Below is a small trained network, with its code and all its weights. Each question gives an input and a class and asks what happens when units are switched off, that is, made to give their printed mean instead of their output.

import numpy as np


def w(rows, s, z=0):
    codes = np.array(rows[::2]) - 128.0
    scale = np.full(codes.shape[1], s)
    scale[-1] = z or s
    return codes * scale


def f(y):
    return y / 2 * (1 + np.tanh(0.7978845608 * (y + 0.044715 * y**3)))


def log_softmax(a):
    a = a - a.max(-1, keepdims=True)
    return a - np.log(np.exp(a).sum(-1, keepdims=True))


def net(x, mask):
    res = np.array(x, float).reshape(1, 8) / 4 @ E
    y = f(res @ A[0][:, :-1].T + A[0][:, -1])
    res = res + np.where(mask, y, B[0][:, -1]) @ B[0][:, :-1]
    return log_softmax(res[-1] @ U[:, :-1].T + U[:, -1])


A, B = {}, {}
E = w([
[119,116,127,124,127,136,119,139,122,127],'x0',
[141,159,148,110,115,118,107,124,115,117],'x1',
[131,120,126,137,126,134,135,128,132,116],'x2',
[117,101,108,137,136,132,148,123,129,119],'x3',
[105,89,145,96,7,129,135,55,144,190],'x4',
[138,129,128,139,121,131,135,126,140,113],'x5',
[19,143,161,109,164,183,99,39,182,83],'x6',
[153,80,149,184,164,24,65,124,155,111],'x7',
],0.017)
A[0] = w([
[136,163,126,98,82,136,220,173,79,140,199],'N0',
[114,128,135,94,20,182,199,118,113,160,126],'N1',
[37,160,177,142,232,157,61,78,199,70,72],'N2',
[133,195,93,96,142,251,181,172,97,118,218],'N3',
[60,137,156,84,135,178,133,94,128,109,85],'N4',
[133,137,100,73,61,187,154,94,144,171,105],'N5',
[65,147,163,131,165,189,79,51,194,103,149],'N6',
[137,39,131,108,26,84,74,66,176,165,2],'N7',
],0.011,0.006)
B[0] = w([
[138,81,83,148,79,158,105,155,135,211,202],'N0',
[187,52,86,44,33,125,94,144,179,82,213],'N1',
[162,60,14,104,84,163,17,75,166,201,253],'N2',
[63,255,123,205,96,117,174,83,6,217,231],'N3',
[93,144,188,97,173,117,156,73,140,74,192],'N4',
[131,62,165,16,107,131,117,168,189,51,196],'N5',
[78,139,193,138,162,198,128,21,183,69,237],'N6',
[74,254,79,246,119,113,209,97,83,199,208],'N7',
],0.0098,0.023)
U = w([
[114,173,126,167,95,108,201,173,81,191,236],'0',
[156,68,98,65,89,153,87,128,167,156,165],'1',
[34,188,144,145,135,151,156,65,125,158,77],'2',
[86,94,191,33,121,146,160,118,170,73,1],'3',
[203,108,117,153,251,42,96,248,122,116,191],'4',
],0.014,0.004)

Each question gives the input, the list of numbers given to net, and the class t.
The units are the neurons (one row each of A and B). Each row of codes is followed by its name. A weight is (code - 128) times the scale printed after its matrix; where a second scale follows, it is the last column's (A, B and U).
mask holds one flag per neuron, in row order. A switched-off neuron (its flag False) gives its mean, the last column of its row in B, instead of its output. The means were averaged over made-up inputs and are rounded, as every weight is.
A unit's drop is (log p(t) with every unit on - log p(t) with that unit switched off) / (log p(t) with every unit on - log p(t) with every unit switched off).
The circuit of an input: a set's keep is (log p(t) with only the set's units on - log p(t) with every unit switched off) / (log p(t) with every unit on - log p(t) with every unit switched off). Starting from all 8 units, units are removed one at a time, each time the one whose removal leaves the highest keep (on an exact tie, the one counted first), for as long as the keep stays at least 0.8.
circuit, biggest first: the units of the circuit, biggest drop first
unit that matters most: the unit with the biggest drop
top k neurons: the k neurons with the biggest drops, biggest first
drop of u: that unit's drop, to one decimal
input [5,7,-4,4,-6,-4,7,7], class 1: unit that matters most -> N2
input [2,6,-5,-1,-2,-7,-1,1], class 4: circuit, biggest first -> N3, N2, N6
input [-7,6,1,-7,5,-4,2,0], class 3: top 3 neurons -> N3, N5, N1
input [0,2,-2,-4,-2,6,-6,2], class 4: circuit, biggest first -> N3, N2
input [7,-3,-6,-6,7,3,0,-6], class 1: top 2 neurons -> N1, N0
input [-5,5,-1,-5,1,7,-3,-4], class 1: top 3 neurons -> N7, N1, N5
input [-5,-6,-4,7,-8,0,1,3], class 1: top 2 neurons -> N2, N7
input [-4,8,-4,-2,5,-2,1,-3], class 3: top 2 neurons -> N2, N5
input [4,7,-8,-5,8,8,7,-1], class 3: top 2 neurons -> N5, N1
input [-3,6,-4,-2,-1,2,-2,-3], class 0: top 2 neurons -> N2, N6
input [-3,0,-2,8,5,0,-6,1], class 0: top 2 neurons -> N7, N2
input [-4,6,-6,-5,-5,-6,-6,1], class 4: top 2 neurons -> N3, N7
input [-6,-4,8,-7,2,-5,1,-5], class 3: top 2 neurons -> N2, N5
input [8,-6,-4,-2,-6,0,-5,1], class 4: unit that matters most -> N7
input [4,-1,-3,0,2,-6,-3,-6], class 1: top 3 neurons -> N1, N5, N7
input [-5,6,4,-4,-2,5,4,3], class 1: top 2 neurons -> N2, N3
input [7,3,3,1,5,-7,7,0], class 3: top 3 neurons -> N3, N5, N6
input [-3,5,2,-1,8,-8,-2,6], class 0: top 2 neurons -> N7, N6
input [-6,-1,-2,-2,0,-2,-5,-4], class 0: top 3 neurons -> N2, N3, N6
input [-5,3,3,2,-3,1,8,6], class 1: circuit, biggest first -> N2
input [2,-8,3,-7,-3,3,-6,3], class 4: drop of N3 -> 0.2
input [3,7,-5,8,-5,8,-8,2], class 4: drop of N3 -> 0.3
input [-2,3,5,0,-2,5,-1,1], class 4: drop of N6 -> 0.2
input [-2,-5,-4,-4,-8,-3,4,7], class 1: drop of N2 -> 0.5
